Each row is followed by one of two labels, saying whether the row has a hidden trait. Each part has a new trait and two new labels.
(in the rows, 100 means zero)
[101 124  69 139 105 149 107  74 101 108 152  61 102 123  81 101  73 141
  53 102 113 102 101  91 128 103  66  73 111  96  99  93  99 101 102 100
  92  98 107 105  86 119  66 130  99  29 105  85  98 112 125  46 161  88
  99  96] : T
[102 132  87 131 107 139 106  76 101 109 138  70 103 123  81 104  78 139
  52 102 116 102 100  91 124  99  62  75 115  97  96  82 100 105 103  99
  89  98 101 111  90 129  59 122 102  10 112  90  96 111 134  62 164  94
  94  88] : T
[ 99 128  80 134 109 141 104  73 101 109 149  67 106 123  91 105  88 121
  56 102 111 100 101  84 100  92  64  70 113  98  99  76  98  99 104  97
  90  99 103 123  93 124  59 121  95  47 118  91  92 105 132  57 150  96
  95  88] : S
[100 122  72 128 117 149 110  84 103 107 159  70 104 133  80  99  79 148
  55 102 119 106 102  94 124 100  65  64 112  96  99  80  99 104 102 101
  90  99 107 104  90 125  63 127 102  24 122  84  94 108 118  42 150  97
  95  91] : T
[ 98 128  70 134 116 144 105  75 103 108 169  69 107 138  89 101  81 118
  47 102 110 104 102  86 107  94  69  66 113  96 100  76  98 100 104  97
  90  99 107 116  91 119  58 119  96  39 122  89  92 103 125  46 152  96
  95  88] : S
[101 127  85 133 112 147 108  76 102 110 151  72 104 127  79 104  84 146
  56 102 117 104 100  92 123  99  63  70 113  97  97  81 100 104 103  99
  89  98 103 112  90 126  60 126 103  24 119  89  95 110 125  51 153  95
  94  91] : T
[102 122  80 130 103 145 107  71  99 110 123  61 103 118  80 104  83 131
  54 102 119  99 100  90 127 102  64  78 111  98  97  86  99 102 103 100
  91  98 104 112  88 124  66 128 100  28 105  85  97 112 128  58 166  89
  98  92] : T
[ 98 123  74 136 104 144 100  67  99 110 145  60 108 121 104 104  98 104
  66 102 118  92 105  83  94  93  66  69 111  99 100  70  97  93 107  98
  89  99 106 123  89 117  59 116  87  55 105  87  91 107 142  62 154  93
  99  85] : S
[100 121  82 132 105 135 105  81 101 107 152  66 103 125  82 106  73 134
  45 102 107 103  99  90 112  97  66  72 113  96  96  86 101 105 103  98
  92  98 101 118  89 125  59 120 102  24 114  91  97 109 126  61 162  95
  95  92] : T
[102 126  78 131 110 147 108  80 101 108 137  66 104 125  82 102  88 148
  52 102 119 103 101  90 128 101  66  73 112  97  98  81  99 103 102 100
  90  98 104 107  88 124  64 128 101  36 114  85  95 110 123  39 162  93
  96  90] : T
[ 99 123  77 124  99 134 102  82 100 105 157  73 102 128  83 109  66 110
  47 103 100 101  98  87 103  95  62  76 115  96  97  83 101 105 105  97
  90  97 102 116  89 121  58 121  98  17 110  94  98 108 131  66 157 101
  98  94] : S
[ 97 121  65 138 109 147 101  66 101 108 160  61 107 127 101 101  89 103
  64 103 113  97 105  85  92  92  66  69 114  97 100  74  97  92 107 100
  91  99 109 117  88 112  55 110  87  48 108  86  90 108 131  47 151  96
 100  89] : S
[100 126  86 128 110 134 106  82 102 108 155  71 103 125  79 103  78 141
  44 102 110 103  99  92 119  98  61  69 110  96  97  83 101 105 103  99
  90  98 101 115  89 125  61 128 101  14 119  90  95 108 127  58 165  96
  96  93] : T
[103 114  82 138  88 131 102  67  98 113 125  61 100 105  83 110  74 145
  59 103 110  92  99  89 124 103  65  86 115  98  96  95  99 100 103  98
  89  96 101 120  84 118  65 128  99  37  90  88 100 116 135  69 161  81
 100  90] : S
[101 126  64 134 100 141 105  71 102 110 145  62 100 120  80 102  69 140
  49 103 109  98 101  90 123 103  65  71 115  96  99  98  99 101 103  99
  91  97 108 111  84 117  65 129  99  37 102  86 100 116 125  33 129  84
  99  96] : S
[101 122  98 125  92 118 101  80  98 109 140  65 102 118  84 113  72 136
  41 103 103  97  97  88 112  97  61  84 112  98  94  84 101 105 104  96
  90  96  96 128  88 130  57 130 100  11 102  94  99 113 139  88 158  94
  96  91] : S
[ 99 122  70 126 103 124 104  83 101 106 147  68 103 130  78 107  65 121
  31 103  99 103  98  89 104  95  62  73 116  95  96  86 101 105 103  98
  89  97 102 112  89 120  57 123 100   0 114  94  98 109 132  60 161 100
  97  95] : S
[ 98 124  73 130 112 142 104  74 102 108 150  65 107 125  96 102  90 122
  52 102 117  98 104  86 100  94  65  68 114  98 100  73  97  98 105  97
  89  99 105 124  90 116  60 115  94  42 119  90  91 104 130  51 146  96
  95  86] : S

[121 104 117 106  93  90  68  91 102 102 103  98  97 104  92 100 106 104
 106  89 112  84 118  90  54 136  42  97  96  96 102 115 105  97 105 115
  81 136 110  88 103  90  99 103  98  94  91 103  96 145 102 129 112  91
 105 114 117  87 103  94 100 100 100 102 102  97  86 100  92  96 102  81
 103  88 124 102  79 115 115  99  96] : <98>
[119  99  86  96  97 111  90  95 101  95 100 101 101  96  97 103 110  99
  99  93 102 105  96 112 120  93  99  94  98 101 100  99  95 102  96  92
 104  94 100 108 109 101 100 106 103  99 101  99  92 124  99  96  98 104
  98 109  89 109  93  81 101 102 112 103 102 105 107  86 165 100  97 107
  87 110  93  91 105 101  97 102 108] : <95>
[111 106  98  95  95  96  66  90 102  99  99 102  99  94  94 101 101 102
 101  87  99  97 110  98  81 135  45  94  97 104 100 104  97  95 103  96
 102 123 111  99 107  96 103 102 100  99  95 105  95 150  99 106 112 101
  98 111 105  96  99  85 101 106 112 104 102 104  98  92 144  96  97 104
  96 114 108  91  93 106 101 102 100] : <98>
[ 89  94  75 101 106 119 124 106 100  92  99 101 104  90 106 109 111  92
  94 105  89 115  87 124 136  63 118 110  89 104  96  91  95 104  99  78
 125  89  90 115 109 110 100 107 109 111  99 101  92  35 108  80  86 116
  94  96  78 120  86  61  97 105 108 100 103 106 114 114 186  99  94 105
  86 117  79  76 118  83  76 102 117] : <95>
[103 109  89  90  97  95  65  88 102  99  96 105  97  91  98 101  98 102
 100  89  95  96 109  91  87 143  45  92  96 108 100 101  94  93 104  87
 108 119 111 101 106  99 104 100 100 104  96 107  98 143  99  99 113 104
  94 112 100  96  97  82 101 107 116 103 102 108 104  94 149  97  95 118
 100 128 104  88  99 107  98 104  98] : <98>
[113 107 103 100  96  96  72  90 102  98 101 100 100  96  94 102 103 102
 101  89 102  97 112 100  83 126  48  94  96 101 101 106  99  95 102  98
  96 126 109  98 108  95 102 103 100  97  92 103  93 142  99 111 110  98
  99 112 105  98  99  84 101 105 111 103 102 103  94  92 135  95  97  99
  97 110 108  90  91 107 105 101 102] : <95>
[118  91  87 102  99 115 104 104 101  95 101  98 104 100  97 104 114  97
  99  97 104 108  87 115 129  75 121 100  98  97 100  98  98 106  95  96
 102  89  95 110 107 101  98 108 105 100 105  95  90  91 100  96  89 104
 101 104  86 111  92  77  99 101 104 102 103 102 107  94 167 101  98  93
  81  98  92  93 107  96  96 101 112] : <95>
[102 124  92  84  97  85  60  81 103 100  95 109  87  94 100  93  94 107
 103  88  96  83 117  67  78 161  58  79 102 109 100 104  93  91 103  97
 105 103 114  95 104 103 106  96  97 103  91 111 104 200 103  96 125  99
  95 114 107  92  99  91 105 102 114 100 102 110 109 103  82 101  93 124
 114 129 107  92  95 115 110 104  85] : <98>
[114  97  75  92 100 115 104 100 100  91  98 103 100  92 101 106 111  97
  96 101  92 110  91 114 137  79 123  94  94 103  97  93  92 103  96  84
 110  79  95 116 110 107 101 106 104 106 104 101  93 108 103  84  93 112
  95 105  83 115  88  72 101 101 112 101 103 108 118  97 175 100  95 110
  88 119  84  84 115  93  89 103 110] : <95>
[103 108  83  89  98 100  71  90 102  98  95 106  98  91  99 101 100 101
  99  90  93  98 106  97 101 134  56  91  96 108  99  98  93  95 103  83
 113 111 109 104 106 102 105 101 100 106  98 108  97 139  99  93 109 106
  93 109  96 100  95  81 101 107 116 103 102 110 108  94 154  98  94 122
  96 133  99  86 103 104  94 104 100] : <95>
[117 101  76  90 101 109  95  98 100  92  98 104  98  92 101 105 111  98
  97  98  94 108  96 109 131  93 108  92  95 104  97  94  93 103  98  86
 110  86  98 115 109 108 101 105 103 105 101 103  94 117 102  87  96 110
  94 108  85 115  89  73 101 102 117 101 102 109 117  96 156 100  94 115
  93 124  86  85 113  96  91 104 108] : <95>
[105  80  97 112 103 118 130 115  99  98 103  94 111 102 100 108 111  92
  97 106 102 116  82 130 126  54 122 118  94  94  99  96 103 110  98  95
 101 106  90 108 102  98  96 107 105 103 109  92  92   5  99 103  78 105
 102  91  87 111  93  85  95 102  92 102 101  95  97 104 157  99 102  80
  80  79  93  95 106  87  85  99 121] : <95>
[113 112 100  87  90  87  57  84 103 100  97 106  92  94  94  96  98 107
 105  88 100  84 117  78  65 153  53  84  98 106 101 106  95  90 103 103
  95 111 115  95 103  96 103 100  97 100  96 108 101 197 103 107 121 101
  99 115 112  90 100 100 104 101 108 102 102 107 104  93 106  99  98 115
 107 117 114 103  91 113 112 102  86] : <98>
[110 129  94  68  91  80  48  75 104 105  95 109  81 100  96  81  89 111
 106  88  99  76 113  38  84 162 111  67 110 107 103 105  91  90  96 110
  89  68 119  92 100 100 109  95  93  98 106 105 109 200 101  93 137  91
 101 122 118  89 102 109 109  94 102  99 102 112 119  98  63 107  95 129
 113 123 112 100  95 120 132 103  71] : <98>
[113 103  96  98  96 101  76  92 102  97 100 100 101  96  95 102 105 101
 101  90 102 102 107 103  99 147  60  93  97 103 100 103  97  96 100  94
 100 114 108 102 109  97 102 104 100  98  96 102  92 142  98 105 105 103
  98 112  98 101  98  83 101 104 112 104 102 106 101  89 153  97  97 103
  93 111 105  90  96 105 102 102 104] : <95>
